Below is a small trained network, with its code and all its weights. Each question gives an input and a class and asks what happens when units are switched off, that is, made to give their printed mean instead of their output.

import numpy as np


def w(rows, s, z=0):
    codes = np.array(rows[::2]) - 128.0
    scale = np.full(codes.shape[1], s)
    scale[-1] = z or s
    return codes * scale


def norm(h):
    return h / np.sqrt((h * h).mean(-1, keepdims=True) + 1e-5)


def f(y):
    return y / 2 * (1 + np.tanh(0.7978845608 * (y + 0.044715 * y**3)))


def log_softmax(a):
    a = a - a.max(-1, keepdims=True)
    return a - np.log(np.exp(a).sum(-1, keepdims=True))


def net(x, mask):
    res = np.array(x, float).reshape(1, 8) / 4 @ E
    u = 0
    for l in range(4):
        y = f(norm(res) @ A[l][:, :-1].T + A[l][:, -1])
        res = res + np.where(mask[u : u + 7], y, B[l][:, -1]) @ B[l][:, :-1]
        u += 7
    return log_softmax(norm(res)[-1] @ U[:, :-1].T + U[:, -1])


A, B = {}, {}
E = w([
[174,112,154,163,158,136],'x0',
[119,191,119,147,185,106],'x1',
[3,136,79,68,136,190],'x2',
[128,181,77,103,34,154],'x3',
[138,128,34,124,182,29],'x4',
[179,138,167,200,67,175],'x5',
[106,129,132,69,57,129],'x6',
[136,121,225,62,48,160],'x7',
],0.0063)
A[0] = w([
[70,177,142,254,113,158,232],'L0N0',
[27,148,74,35,131,81,54],'L0N1',
[105,181,169,167,76,136,254],'L0N2',
[111,56,91,181,169,69,164],'L0N3',
[50,148,143,210,138,202,7],'L0N4',
[90,98,245,146,131,189,148],'L0N5',
[124,224,215,162,153,126,119],'L0N6',
],0.0078,0.0015)
B[0] = w([
[107,93,57,53,223,255,184],'L0N0',
[146,81,77,168,69,129,254],'L0N1',
[226,103,65,6,122,186,177],'L0N2',
[8,175,139,56,179,199,196],'L0N3',
[128,85,125,85,149,144,165],'L0N4',
[112,116,21,85,178,157,225],'L0N5',
[185,48,182,56,191,123,158],'L0N6',
],0.0062,0.0049)
A[1] = w([
[1,109,98,163,79,135,44],'L1N0',
[139,153,177,148,147,127,69],'L1N1',
[99,150,99,140,133,159,158],'L1N2',
[98,58,60,87,81,73,103],'L1N3',
[84,83,170,71,152,49,123],'L1N4',
[139,67,154,208,113,204,148],'L1N5',
[227,90,138,134,113,132,251],'L1N6',
],0.0085,0.0025)
B[1] = w([
[133,93,140,216,84,86,217],'L1N0',
[65,111,212,130,209,158,107],'L1N1',
[98,81,48,175,80,96,181],'L1N2',
[85,99,179,157,61,124,254],'L1N3',
[119,3,113,131,54,49,185],'L1N4',
[51,106,57,205,147,183,166],'L1N5',
[76,143,130,207,61,145,216],'L1N6',
],0.007,0.0044)
A[2] = w([
[136,117,64,107,74,225,116],'L2N0',
[125,154,111,203,87,67,158],'L2N1',
[61,135,159,199,138,138,141],'L2N2',
[57,139,120,111,131,115,161],'L2N3',
[196,169,124,32,1,138,99],'L2N4',
[220,108,171,157,73,241,98],'L2N5',
[115,57,70,97,63,99,250],'L2N6',
],0.0075,0.0018)
B[2] = w([
[126,110,198,180,137,117,219],'L2N0',
[190,125,227,115,182,186,170],'L2N1',
[103,146,148,134,149,17,146],'L2N2',
[218,146,126,135,83,131,156],'L2N3',
[167,255,197,125,95,90,190],'L2N4',
[60,171,95,193,120,70,186],'L2N5',
[230,106,217,171,183,151,254],'L2N6',
],0.0082,0.007)
A[3] = w([
[234,172,154,164,151,61,160],'L3N0',
[157,217,102,84,254,42,99],'L3N1',
[46,98,32,178,84,108,129],'L3N2',
[111,163,202,144,94,27,191],'L3N3',
[195,178,115,89,2,91,124],'L3N4',
[182,225,55,75,109,77,4],'L3N5',
[130,208,146,80,11,124,106],'L3N6',
],0.0075,0.0041)
B[3] = w([
[63,162,154,136,196,119,242],'L3N0',
[125,209,156,108,162,40,176],'L3N1',
[112,128,189,227,123,135,183],'L3N2',
[147,77,168,54,140,152,253],'L3N3',
[165,179,129,134,134,161,208],'L3N4',
[106,117,100,144,150,120,118],'L3N5',
[246,168,146,146,96,152,194],'L3N6',
],0.012,0.0043)
U = w([
[102,106,116,80,169,237,145],'0',
[128,183,150,117,197,44,142],'1',
[99,115,137,239,135,168,146],'2',
[96,195,58,84,115,106,102],'3',
[224,204,179,117,31,162,128],'4',
[120,144,10,62,21,80,6],'5',
[132,30,183,124,110,84,140],'6',
[132,140,4,63,26,79,4],'7',
],0.017,0.019)

Each question gives the input, the list of numbers given to net, and the class t.
The units are the neurons (one row each of A and B). Each row of codes is followed by its name. A weight is (code - 128) times the scale printed after its matrix; where a second scale follows, it is the last column's (A, B and U).
mask holds one flag per neuron, layer by layer. A switched-off neuron (its flag False) gives its mean, the last column of its row in B, instead of its output. The means were averaged over made-up inputs and are rounded, as every weight is.
A unit's drop is (log p(t) with every unit on - log p(t) with that unit switched off) / (log p(t) with every unit on - log p(t) with every unit switched off).
The circuit of an input: a set's keep is (log p(t) with only the set's units on - log p(t) with every unit switched off) / (log p(t) with every unit on - log p(t) with every unit switched off). Starting from the 12 units with the biggest drops (on a tie, the unit counted first), units are removed one at a time, each time the one whose removal leaves the highest keep (on an exact tie, the one counted first), for as long as the keep stays at least 0.8.
units of the circuit, in order: the units of the circuit, biggest drop first
most important unit: the unit with the biggest drop
top k neurons: the k neurons with the biggest drops, biggest first
k most important neurons of layer l: the k neurons of layer l with the biggest drops, biggest first
drop of u: that unit's drop, to one decimal
input [7,0,0,-1,4,2,2,-7], class 1: units of the circuit, in order : L3N1; L0N1
input [-7,7,-1,-5,8,-6,-5,7], class 6: most important unit : L1N4
input [0,-7,4,2,-4,6,8,-6], class 2: top 2 neurons : L1N5; L2N0
input [2,-1,7,6,-5,5,-5,3], class 0: units of the circuit, in order : L0N0; L0N5
input [-4,1,3,0,1,-5,5,4], class 4: 2 most important neurons of layer 3 : L3N4; L3N6
input [-3,-3,5,-5,-3,8,-7,2], class 0: units of the circuit, in order : L0N0; L0N5
input [4,7,-7,-3,4,4,8,4], class 1: top 2 neurons : L3N0; L1N3
input [2,3,-1,2,1,0,1,-6], class 1: top 2 neurons : L3N1; L0N1
input [-7,-6,3,2,-1,-7,-3,1], class 6: top 3 neurons : L1N0; L0N2; L2N6
input [-5,-8,0,1,-8,-2,-3,-7], class 0: top 2 neurons : L0N0; L0N4
input [3,0,6,4,7,5,3,-1], class 6: 2 most important neurons of layer 0 : L0N5; L0N2
input [-6,4,-4,-8,2,-1,8,-2], class 6: top 2 neurons : L1N4; L2N4
input [-5,-4,5,3,-6,-3,-3,2], class 4: top 2 neurons : L2N4; L0N2
input [-5,-6,7,-7,6,-2,-2,-6], class 2: most important unit : L3N2
input [-2,6,8,5,3,-4,-8,-3], class 2: top 3 neurons : L0N1; L3N2; L2N4
input [-1,-2,-8,-6,-5,-1,-7,-8], class 1: top 2 neurons : L3N1; L0N1
input [-1,5,0,2,-1,4,1,-7], class 0: 2 most important neurons of layer 0 : L0N0; L0N1
input [-6,-2,6,-8,-8,7,-3,7], class 0: drop of L0N2 : 0.1
input [-1,5,1,5,-3,8,-8,-8], class 0: drop of L1N0 : 0.2
input [7,4,-7,5,-5,-2,-1,-3], class 2: drop of L1N6 : 0.7
input [-8,-4,3,7,7,-1,2,-6], class 2: units of the circuit, in order : L3N2
